Below are the code and all the weights of a small trained network. Each question names an input and a class and asks about switching units off, where a switched-off unit gives its printed mean instead of its output.

import numpy as np


def w(rows, s, z=0):
    codes = np.array(rows[::2]) - 128.0
    scale = np.full(codes.shape[1], s)
    scale[-1] = z or s
    return codes * scale


def f(y):
    return np.maximum(y, 0)


def log_softmax(a):
    a = a - a.max(-1, keepdims=True)
    return a - np.log(np.exp(a).sum(-1, keepdims=True))


def net(x, mask):
    res = np.array(x, float).reshape(1, 6) / 4 @ E
    y = f(res @ A[0][:, :-1].T + A[0][:, -1])
    res = res + np.where(mask, y, B[0][:, -1]) @ B[0][:, :-1]
    return log_softmax(res[-1] @ U[:, :-1].T + U[:, -1])


A, B = {}, {}
E = w([
[160,105,160,99,103,129],'x0',
[132,139,143,79,144,105],'x1',
[94,92,63,120,60,78],'x2',
[248,130,103,165,96,84],'x3',
[143,128,147,87,134,109],'x4',
[176,156,70,74,150,166],'x5',
],0.013)
A[0] = w([
[57,110,244,204,137,32,79],'neuron 0',
[76,169,127,126,139,97,104],'neuron 1',
[136,170,211,142,195,220,72],'neuron 2',
[135,158,52,79,136,192,20],'neuron 3',
[110,159,107,91,78,81,242],'neuron 4',
[146,113,40,44,136,252,6],'neuron 5',
[53,52,21,60,38,101,94],'neuron 6',
[72,90,116,89,125,179,29],'neuron 7',
[64,84,126,78,153,197,107],'neuron 8',
],0.011,0.0026)
B[0] = w([
[79,146,78,50,58,144,231],'neuron 0',
[158,37,198,83,119,153,167],'neuron 1',
[146,165,189,215,139,44,239],'neuron 2',
[99,129,119,82,66,134,191],'neuron 3',
[152,129,130,209,136,205,182],'neuron 4',
[43,111,170,90,24,90,218],'neuron 5',
[143,179,218,165,214,95,249],'neuron 6',
[146,84,48,138,186,173,182],'neuron 7',
[249,102,36,142,157,142,211],'neuron 8',
],0.011,0.012)
U = w([
[175,161,196,174,178,153,101],'0',
[119,124,143,94,59,173,27],'1',
[253,106,82,154,141,168,252],'2',
],0.011,0.0026)

Each question gives the input, the list of numbers given to net, and the class t.
The units are the neurons (one row each of A and B). Each row of codes is followed by its name. A weight is (code - 128) times the scale printed after its matrix; where a second scale follows, it is the last column's (A, B and U).
mask holds one flag per neuron, in row order. A switched-off neuron (its flag False) gives its mean, the last column of its row in B, instead of its output. The means were averaged over made-up inputs and are rounded, as every weight is.
A unit's drop is (log p(t) with every unit on - log p(t) with that unit switched off) / (log p(t) with every unit on - log p(t) with every unit switched off).
The circuit of an input: a set's keep is (log p(t) with only the set's units on - log p(t) with every unit switched off) / (log p(t) with every unit on - log p(t) with every unit switched off). Starting from all 9 units, units are removed one at a time, each time the one whose removal leaves the highest keep (on an exact tie, the one counted first), for as long as the keep stays at least 0.8.
circuit, biggest first: the units of the circuit, biggest drop first
most important unit: the unit with the biggest drop
top k neurons: the k neurons with the biggest drops, biggest first
drop of u: that unit's drop, to one decimal
input [4,-1,-2,-7,8,-4], class 2: circuit, biggest first => [neuron 8]
input [3,2,-3,8,-7,8], class 1: circuit, biggest first => [neuron 5; neuron 8]
input [-1,-8,7,1,3,-7], class 0: top 4 neurons => [neuron 6; neuron 5; neuron 3; neuron 4]
input [8,-5,-3,-4,0,5], class 1: top 2 neurons => [neuron 5; neuron 6]
input [2,5,1,3,1,-4], class 1: top 2 neurons => [neuron 8; neuron 6]
input [5,3,-5,-7,-1,-7], class 1: top 2 neurons => [neuron 0; neuron 6]
input [-5,3,8,8,-1,5], class 0: top 2 neurons => [neuron 6; neuron 8]
input [-2,1,5,3,2,6], class 1: top 2 neurons => [neuron 5; neuron 2]
input [-3,6,-2,-3,-1,0], class 2: circuit, biggest first => [neuron 6; neuron 5]
input [7,5,8,1,-5,-8], class 0: top 3 neurons => [neuron 6; neuron 5; neuron 4]
input [7,-7,5,0,4,4], class 0: top 2 neurons => [neuron 6; neuron 0]
input [-7,-3,0,0,7,-3], class 1: top 4 neurons => [neuron 6; neuron 8; neuron 2; neuron 0]
input [-3,-7,5,-7,2,-1], class 2: top 3 neurons => [neuron 8; neuron 7; neuron 2]
input [-5,5,2,-6,4,-3], class 2: top 2 neurons => [neuron 8; neuron 5]
input [8,2,-5,4,-5,-8], class 1: circuit, biggest first => [neuron 0]
input [7,6,-2,3,2,-3], class 1: top 3 neurons => [neuron 6; neuron 8; neuron 2]
input [-1,8,4,-7,1,3], class 2: drop of neuron 2 => 0.1
input [-4,8,2,-6,-6,1], class 2: drop of neuron 8 => 0.5
input [4,-6,-1,4,1,-8], class 1: drop of neuron 0 => 0.2
input [-8,8,1,-2,-2,1], class 2: most important unit => neuron 2
